Below is a small trained network, with its code and all its weights. Each question gives an input and a target symbol and asks what happens when units are switched off, that is, made to give their printed mean instead of their output.

import numpy as np


def w(rows, s, z=0):
    codes = np.array(rows[::2]) - 128.0
    scale = np.full(codes.shape[1], s)
    scale[-1] = z or s
    return codes * scale


def f(y):
    return y / 2 * (1 + np.tanh(0.7978845608 * (y + 0.044715 * y**3)))


def softmax(a):
    e = np.exp(a - a.max(-1, keepdims=True))
    return e / e.sum(-1, keepdims=True)


def log_softmax(a):
    a = a - a.max(-1, keepdims=True)
    return a - np.log(np.exp(a).sum(-1, keepdims=True))


def net(x, mask):
    ids = ['ΓΔΠΦαστ'.index(c) for c in x.split()]
    T = len(ids)
    res = E[ids] + P[:T]
    r = res
    for j in range(2):
        rows = slice(4 * j, 4 * j + 4)
        q, k, v = (r @ M[0][rows].T for M in (Q, K, V))
        z = softmax(np.where(np.tri(T) > 0, q @ k.T / 4**0.5, -1e9)) @ v
        o = O[0][rows]
        res = res + np.where(mask[j], z, o[:, -1]) @ o[:, :-1]
    y = f(res @ A[0][:, :-1].T + A[0][:, -1])
    res = res + np.where(mask[2:10], y, B[0][:, -1]) @ B[0][:, :-1]
    return log_softmax(res[-1] @ U[:, :-1].T + U[:, -1])


Q, K, V, O, A, B = {}, {}, {}, {}, {}, {}
E = w([
[110,85,85,113,81,153,164,109],'Γ',
[156,178,198,109,126,170,113,132],'Δ',
[70,98,136,131,99,143,104,128],'Π',
[178,113,104,10,116,139,158,191],'Φ',
[138,153,81,251,167,55,142,189],'α',
[200,112,106,149,109,168,111,83],'σ',
[154,125,164,58,148,120,75,186],'τ',
],0.022)
P = w([
[128,171,91,149,51,220,124,179],'0',
[135,145,140,72,130,139,156,48],'1',
[158,68,193,94,198,174,185,113],'2',
[173,64,161,106,166,246,153,212],'3',
[232,113,161,90,39,63,119,170],'4',
[187,178,132,68,59,108,64,120],'5',
[110,121,128,93,131,226,61,156],'6',
],0.011)
Q[0] = w([
[74,158,96,69,188,179,90,64],'H1',
[131,218,82,140,123,9,118,102],'H1',
[144,157,145,126,26,75,100,139],'H1',
[110,145,134,197,173,47,180,164],'H1',
[143,117,133,100,149,105,73,117],'H2',
[114,127,126,124,112,132,169,102],'H2',
[121,136,112,136,108,137,100,145],'H2',
[112,139,129,129,94,142,152,112],'H2',
],0.016)
K[0] = w([
[124,30,156,165,170,238,154,191],'H1',
[130,68,181,81,132,137,136,84],'H1',
[128,130,138,133,190,26,171,60],'H1',
[159,133,153,83,9,101,66,89],'H1',
[102,124,119,121,129,112,151,136],'H2',
[135,108,172,114,60,124,133,126],'H2',
[154,122,139,124,141,115,126,153],'H2',
[146,130,89,87,142,140,91,132],'H2',
],0.014)
V[0] = w([
[91,63,41,79,118,96,208,134],'H1',
[39,213,219,39,124,112,148,203],'H1',
[208,189,146,127,85,204,203,63],'H1',
[30,39,125,162,60,156,52,82],'H1',
[179,63,79,98,168,69,64,157],'H2',
[135,241,72,127,143,72,105,201],'H2',
[92,105,66,210,149,46,128,142],'H2',
[255,76,82,125,153,186,59,77],'H2',
],0.0087)
O[0] = w([
[111,154,125,134,172,176,254,170,68],'H1',
[124,94,164,113,86,156,119,180,47],'H1',
[55,141,97,107,155,90,81,150,237],'H1',
[147,190,93,83,72,146,151,98,80],'H1',
[132,88,124,72,150,154,170,102,124],'H2',
[107,68,169,166,123,123,144,127,114],'H2',
[105,90,143,170,102,101,119,15,54],'H2',
[174,94,111,127,157,102,151,133,253],'H2',
],0.013,0.011)
A[0] = w([
[187,135,211,202,180,117,2,14,217],'N1',
[49,178,133,229,212,104,159,87,69],'N2',
[181,159,97,12,177,87,168,169,171],'N3',
[131,84,150,184,107,158,112,14,157],'N4',
[90,35,179,190,101,98,172,69,4],'N5',
[224,214,101,168,152,171,243,140,63],'N6',
[197,83,241,49,71,197,196,124,168],'N7',
[136,16,86,206,156,121,176,60,157],'N8',
],0.0065,0.0042)
B[0] = w([
[104,150,129,120,113,113,220,223,231],'N1',
[169,75,134,119,47,168,127,141,158],'N2',
[103,138,144,190,121,203,129,46,254],'N3',
[133,184,112,89,147,120,171,130,165],'N4',
[2,230,169,108,140,134,81,27,162],'N5',
[85,137,167,60,97,131,182,223,163],'N6',
[139,113,145,225,153,129,69,43,179],'N7',
[235,141,136,50,101,95,23,143,192],'N8',
],0.0078,0.017)
U = w([
[73,160,101,51,141,146,187,155,23],'Γ',
[160,104,102,2,134,98,119,189,157],'Δ',
[126,182,116,147,35,194,115,89,34],'Π',
[80,120,151,224,185,102,195,177,253],'Φ',
[96,124,157,58,155,115,132,85,122],'α',
[92,190,67,111,205,124,95,81,136],'σ',
[128,81,141,191,114,161,76,64,128],'τ',
],0.0062,0.005)

Each question gives the input, a string of symbols that net reads in full, and the target symbol t.
The units are the heads (4 rows each of Q, K, V and O) and the neurons (one row each of A and B). Each row of codes is followed by its name. A weight is (code - 128) times the scale printed after its matrix; where a second scale follows, it is the last column's (O, A, B and U).
mask holds one flag per unit, heads first, then neurons. A switched-off unit (its flag False) gives its mean, the last column of its rows in O or B, instead of its output. The means were averaged over made-up inputs and are rounded, as every weight is.
A unit's drop is (log p(t) with every unit on - log p(t) with that unit switched off) / (log p(t) with every unit on - log p(t) with every unit switched off).
The circuit of an input: a set's keep is (log p(t) with only the set's units on - log p(t) with every unit switched off) / (log p(t) with every unit on - log p(t) with every unit switched off). Starting from all 10 units, units are removed one at a time, each time the one whose removal leaves the highest keep (on an exact tie, the one counted first), for as long as the keep stays at least 0.8.
circuit, biggest first: the units of the circuit, biggest drop first
unit that matters most: the unit with the biggest drop
top k neurons: the k neurons with the biggest drops, biggest first
heads that matter: for each layer, one digit per head in row order, 1 if its drop is at least 0.15 and else 0, layers parted by /
drop of u: that unit's drop, to one decimal
input Φ Δ Φ σ τ σ, target Φ: heads that matter => 10
input τ Γ σ Γ σ τ Π, target Γ: heads that matter => 10
input α Π σ σ α, target Π: unit that matters most => H2
input σ σ Π, target σ: heads that matter => 11
input α Δ σ σ, target Δ: heads that matter => 00
input σ Γ σ Δ σ, target Γ: circuit, biggest first => H1, N6
input σ Π σ Φ, target σ: circuit, biggest first => N3, H1
input Π τ σ Π Π, target τ: heads that matter => 10
input Δ σ τ Γ Φ Π, target τ: circuit, biggest first => H1, N1
input Φ α Π σ σ Δ, target Φ: circuit, biggest first => H1, N8
input Φ Π Δ Γ Δ σ, target Δ: circuit, biggest first => H1, N3
input σ Γ Δ τ σ Φ σ, target τ: circuit, biggest first => H1, N7
input τ σ Φ, target τ: circuit, biggest first => H1, N7
input σ Φ σ σ Φ Γ, target σ: top 2 neurons => N1, N3
input α σ σ σ Γ σ Π, target Δ: circuit, biggest first => N3
input σ σ Π Π Γ σ α, target Δ: top 3 neurons => N8, N2, N3
input α α Δ α τ, target α: circuit, biggest first => H2, N5, N1
input α α σ, target α: top 2 neurons => N5, N8
input α σ Π, target Δ: top 4 neurons => N3, N8, N7, N5
input τ Π τ σ τ, target Π: circuit, biggest first => H1, N3
input Π σ τ σ σ τ, target τ: circuit, biggest first => H1, N7, N1
input Δ σ Δ σ σ Δ α, target Δ: heads that matter => 00
input Γ Δ τ, target Γ: circuit, biggest first => H1
input σ Γ Φ, target σ: circuit, biggest first => H1, N3
input Π Δ Φ, target Π: top 2 neurons => N3, N7
input Δ Φ Π Π σ Δ, target Π: top 2 neurons => N7, N3
input Φ Δ Δ Π, target Φ: circuit, biggest first => H1
input Γ Δ σ σ σ Δ Γ, target σ: drop of H1 => 0.5
input Π σ Δ, target Π: drop of H1 => 1.0
